Below are the code and all the weights of a small trained network. Each question names an input and a class and asks about switching units off, where a switched-off unit gives its printed mean instead of its output.

import numpy as np


def w(rows, s, z=0):
    codes = np.array(rows[::2]) - 128.0
    scale = np.full(codes.shape[1], s)
    scale[-1] = z or s
    return codes * scale


def f(y):
    return y / 2 * (1 + np.tanh(0.7978845608 * (y + 0.044715 * y**3)))


def log_softmax(a):
    a = a - a.max(-1, keepdims=True)
    return a - np.log(np.exp(a).sum(-1, keepdims=True))


def net(x, mask):
    res = np.array(x, float).reshape(1, 6) / 4 @ E
    y = f(res @ A[0][:, :-1].T + A[0][:, -1])
    res = res + np.where(mask, y, B[0][:, -1]) @ B[0][:, :-1]
    return log_softmax(res[-1] @ U[:, :-1].T + U[:, -1])


A, B = {}, {}
E = w([
[129,127,126,127],'x0',
[128,131,129,128],'x1',
[144,134,254,219],'x2',
[239,59,75,165],'x3',
[53,100,72,210],'x4',
[95,29,172,93],'x5',
],0.0094)
A[0] = w([
[136,138,185,174,1],'n0',
[131,211,74,220,141],'n1',
[77,112,85,179,22],'n2',
[195,79,103,153,12],'n3',
[182,118,200,197,60],'n4',
[171,142,159,70,86],'n5',
[51,225,134,95,78],'n6',
[108,161,205,172,108],'n7',
[107,112,61,85,42],'n8',
[149,209,109,148,68],'n9',
[196,226,125,141,107],'n10',
[121,83,152,103,27],'n11',
[91,113,119,181,61],'n12',
[77,164,151,95,36],'n13',
[111,67,50,234,103],'n14',
[150,181,111,153,56],'n15',
[160,143,155,77,64],'n16',
[116,137,95,91,56],'n17',
[170,155,154,63,54],'n18',
[70,178,155,106,15],'n19',
[151,180,114,145,72],'n20',
[133,129,172,159,61],'n21',
[126,121,97,103,42],'n22',
[160,198,108,168,90],'n23',
[88,142,146,110,82],'n24',
[242,134,165,73,98],'n25',
[245,103,66,162,48],'n26',
[121,136,141,118,32],'n27',
[115,139,67,41,45],'n28',
[139,152,120,138,82],'n29',
[169,108,108,151,21],'n30',
[136,8,188,110,98],'n31',
],0.012,0.0081)
B[0] = w([
[182,134,55,163,158],'n0',
[102,101,134,44,253],'n1',
[75,195,135,167,154],'n2',
[159,72,224,223,171],'n3',
[190,146,2,135,235],'n4',
[44,172,100,203,180],'n5',
[176,76,233,214,215],'n6',
[194,141,15,131,225],'n7',
[189,153,41,168,171],'n8',
[93,63,110,103,170],'n9',
[67,70,126,40,225],'n10',
[74,80,83,148,131],'n11',
[107,185,121,116,152],'n12',
[137,70,152,191,154],'n13',
[71,225,160,144,250],'n14',
[88,73,108,124,145],'n15',
[72,152,107,194,154],'n16',
[173,104,89,162,141],'n17',
[72,165,111,180,171],'n18',
[165,87,188,200,157],'n19',
[96,78,110,99,147],'n20',
[170,116,21,165,154],'n21',
[136,110,87,162,127],'n22',
[78,51,101,90,186],'n23',
[143,96,152,141,144],'n24',
[26,231,138,160,253],'n25',
[172,72,238,203,248],'n26',
[92,85,101,186,110],'n27',
[195,125,21,154,202],'n28',
[116,113,123,118,122],'n29',
[124,82,131,184,135],'n30',
[59,60,107,36,243],'n31',
],0.0085,0.0077)
U = w([
[243,148,2,174,108],'0',
[193,76,228,224,95],'1',
[160,174,141,104,255],'2',
[41,244,123,183,75],'3',
[82,39,95,56,76],'4',
],0.0078,0.017)

Each question gives the input, the list of numbers given to net, and the class t.
The units are the neurons (one row each of A and B). Each row of codes is followed by its name. A weight is (code - 128) times the scale printed after its matrix; where a second scale follows, it is the last column's (A, B and U).
mask holds one flag per neuron, in row order. A switched-off neuron (its flag False) gives its mean, the last column of its row in B, instead of its output. The means were averaged over made-up inputs and are rounded, as every weight is.
A unit's drop is (log p(t) with every unit on - log p(t) with that unit switched off) / (log p(t) with every unit on - log p(t) with every unit switched off).
The circuit of an input: a set's keep is (log p(t) with only the set's units on - log p(t) with every unit switched off) / (log p(t) with every unit on - log p(t) with every unit switched off). Starting from the 12 units with the biggest drops (on a tie, the unit counted first), units are removed one at a time, each time the one whose removal leaves the highest keep (on an exact tie, the one counted first), for as long as the keep stays at least 0.8.
circuit, biggest first: the units of the circuit, biggest drop first
unit that matters most: the unit with the biggest drop
k most important neurons: the k neurons with the biggest drops, biggest first
drop when u is switched off: that unit's drop, to one decimal
input [3,-6,-2,4,-2,-6], class 4: circuit, biggest first -> [n10, n23, n1]
input [1,8,0,5,6,-3], class 3: 2 most important neurons -> [n14, n6]
input [0,-7,-2,2,7,2], class 3: circuit, biggest first -> [n14]
input [-2,-8,7,5,5,-8], class 4: circuit, biggest first -> [n1, n23]
input [0,-6,1,2,6,-5], class 3: 3 most important neurons -> [n14, n2, n31]
input [1,-6,5,-4,2,-5], class 0: 2 most important neurons -> [n7, n31]
input [-5,1,0,5,-7,6], class 3: circuit, biggest first -> [n25, n5]
input [1,-2,8,-7,-7,-2], class 0: circuit, biggest first -> [n7, n4]
input [1,-3,-4,-2,-2,1], class 0: circuit, biggest first -> [n28, n10]
input [-5,-6,2,-5,-7,-8], class 4: circuit, biggest first -> [n10, n9]
input [-6,-6,-6,8,-4,2], class 1: 2 most important neurons -> [n26, n3]
input [-2,1,-4,2,-7,5], class 3: 2 most important neurons -> [n25, n5]
input [2,-5,8,-2,8,0], class 0: 2 most important neurons -> [n7, n4]
input [7,-2,-7,4,-3,4], class 0: circuit, biggest first -> [n28]
input [-3,-8,6,1,0,7], class 4: 2 most important neurons -> [n31, n28]
input [0,4,-1,2,6,-1], class 3: 2 most important neurons -> [n14, n2]
input [0,2,8,2,4,-8], class 0: 2 most important neurons -> [n4, n7]
input [-1,0,5,3,-4,2], class 0: 2 most important neurons -> [n4, n14]
input [2,-6,-8,1,6,4], class 0: 2 most important neurons -> [n8, n28]
input [-1,2,-7,-5,-7,1], class 0: unit that matters most -> n28
input [-6,-5,3,-7,1,-4], class 1: drop when n6 is switched off -> 0.4
input [-6,-1,4,-8,-4,4], class 1: drop when n6 is switched off -> 0.1
